Below are the code and all the weights of a small trained network. Each question names an input and a class and asks about switching units off, where a switched-off unit gives its printed mean instead of its output.

import numpy as np


def w(rows, s, z=0):
    codes = np.array(rows[::2]) - 128.0
    scale = np.full(codes.shape[1], s)
    scale[-1] = z or s
    return codes * scale


def f(y):
    return np.maximum(y, 0)


def log_softmax(a):
    a = a - a.max(-1, keepdims=True)
    return a - np.log(np.exp(a).sum(-1, keepdims=True))


def net(x, mask):
    res = np.array(x, float).reshape(1, 5) / 4 @ E
    y = f(res @ A[0][:, :-1].T + A[0][:, -1])
    res = res + np.where(mask, y, B[0][:, -1]) @ B[0][:, :-1]
    return log_softmax(res[-1] @ U[:, :-1].T + U[:, -1])


A, B = {}, {}
E = w([
[186,97,218,46,65,205,81,106,192,115,149,150],'x0',
[139,142,132,94,152,81,163,184,135,124,107,112],'x1',
[97,76,159,173,171,133,54,224,138,175,106,49],'x2',
[179,192,134,20,185,180,83,87,35,148,184,131],'x3',
[126,201,155,96,30,67,98,105,76,84,254,106],'x4',
],0.0099)
A[0] = w([
[193,111,135,104,140,206,205,42,121,132,81,209,197],'neuron 1',
[173,94,74,141,187,104,154,27,113,172,9,205,142],'neuron 2',
[107,13,177,168,186,206,100,204,209,173,35,74,114],'neuron 3',
[111,37,131,136,132,178,174,172,146,120,64,108,235],'neuron 4',
[200,143,193,91,131,218,73,115,212,187,88,124,136],'neuron 5',
[184,105,195,62,93,185,25,132,147,101,109,148,165],'neuron 6',
[59,49,131,194,142,106,171,230,194,147,96,109,253],'neuron 7',
[132,80,122,214,96,146,201,165,218,125,59,105,130],'neuron 8',
[104,198,145,103,69,73,81,73,59,128,213,96,208],'neuron 9',
[191,82,166,80,123,247,95,142,121,153,182,133,178],'neuron 10',
[121,57,141,164,74,46,119,151,254,122,84,148,112],'neuron 11',
[76,118,44,201,240,48,115,200,104,186,100,48,185],'neuron 12',
],0.0077,0.0035)
B[0] = w([
[156,140,46,97,175,153,160,66,167,185,131,165,207],'neuron 1',
[145,177,38,233,171,104,180,160,165,152,186,167,210],'neuron 2',
[127,128,99,149,38,207,96,247,122,156,132,83,241],'neuron 3',
[176,135,157,206,165,168,147,223,205,152,111,102,203],'neuron 4',
[69,39,75,106,146,184,93,166,239,164,107,95,194],'neuron 5',
[119,99,162,2,149,158,54,131,180,122,148,141,194],'neuron 6',
[115,132,149,228,100,78,68,241,149,113,50,76,237],'neuron 7',
[201,170,163,192,133,111,115,184,166,102,59,229,215],'neuron 8',
[153,187,204,147,83,72,209,65,129,113,219,98,224],'neuron 9',
[85,74,148,33,167,199,116,109,173,87,218,107,194],'neuron 10',
[219,152,188,163,108,93,85,125,154,56,85,168,206],'neuron 11',
[19,28,111,152,167,86,190,199,64,56,114,95,247],'neuron 12',
],0.0084,0.016)
U = w([
[133,133,45,144,191,148,214,97,162,176,107,212,113],'0',
[158,196,194,122,66,97,175,48,60,103,169,130,255],'1',
[122,105,174,44,151,152,82,41,155,74,146,154,150],'2',
[115,85,130,134,125,206,78,189,140,172,108,102,8],'3',
[25,69,112,160,185,79,169,176,11,89,104,93,147],'4',
[166,138,170,177,126,85,97,166,140,90,22,156,61],'5',
],0.011,0.0027)

Each question gives the input, the list of numbers given to net, and the class t.
The units are the neurons (one row each of A and B). Each row of codes is followed by its name. A weight is (code - 128) times the scale printed after its matrix; where a second scale follows, it is the last column's (A, B and U).
mask holds one flag per neuron, in row order. A switched-off neuron (its flag False) gives its mean, the last column of its row in B, instead of its output. The means were averaged over made-up inputs and are rounded, as every weight is.
A unit's drop is (log p(t) with every unit on - log p(t) with that unit switched off) / (log p(t) with every unit on - log p(t) with every unit switched off).
The circuit of an input: a set's keep is (log p(t) with only the set's units on - log p(t) with every unit switched off) / (log p(t) with every unit on - log p(t) with every unit switched off). Starting from all 12 units, units are removed one at a time, each time the one whose removal leaves the highest keep (on an exact tie, the one counted first), for as long as the keep stays at least 0.8.
units of the circuit, in order: the units of the circuit, biggest drop first
k most important neurons: the k neurons with the biggest drops, biggest first
drop of u: that unit's drop, to one decimal
input [-3,0,6,5,4], class 4: units of the circuit, in order : neuron 12
input [0,3,-4,-2,-3], class 0: units of the circuit, in order : neuron 1; neuron 2
input [7,4,-8,3,7], class 2: 2 most important neurons : neuron 6; neuron 10
input [-3,-6,2,8,-5], class 0: units of the circuit, in order : neuron 7; neuron 2
input [4,0,-6,-5,0], class 0: 2 most important neurons : neuron 7; neuron 1
input [-4,0,-7,8,0], class 1: 3 most important neurons : neuron 9; neuron 5; neuron 4
input [3,-1,7,3,8], class 2: 2 most important neurons : neuron 6; neuron 10
input [3,-4,8,-6,-6], class 5: drop of neuron 11 : 1.9
input [4,0,-3,6,-7], class 0: drop of neuron 1 : 1.1
input [-3,8,-6,0,8], class 1: drop of neuron 4 : 0.0
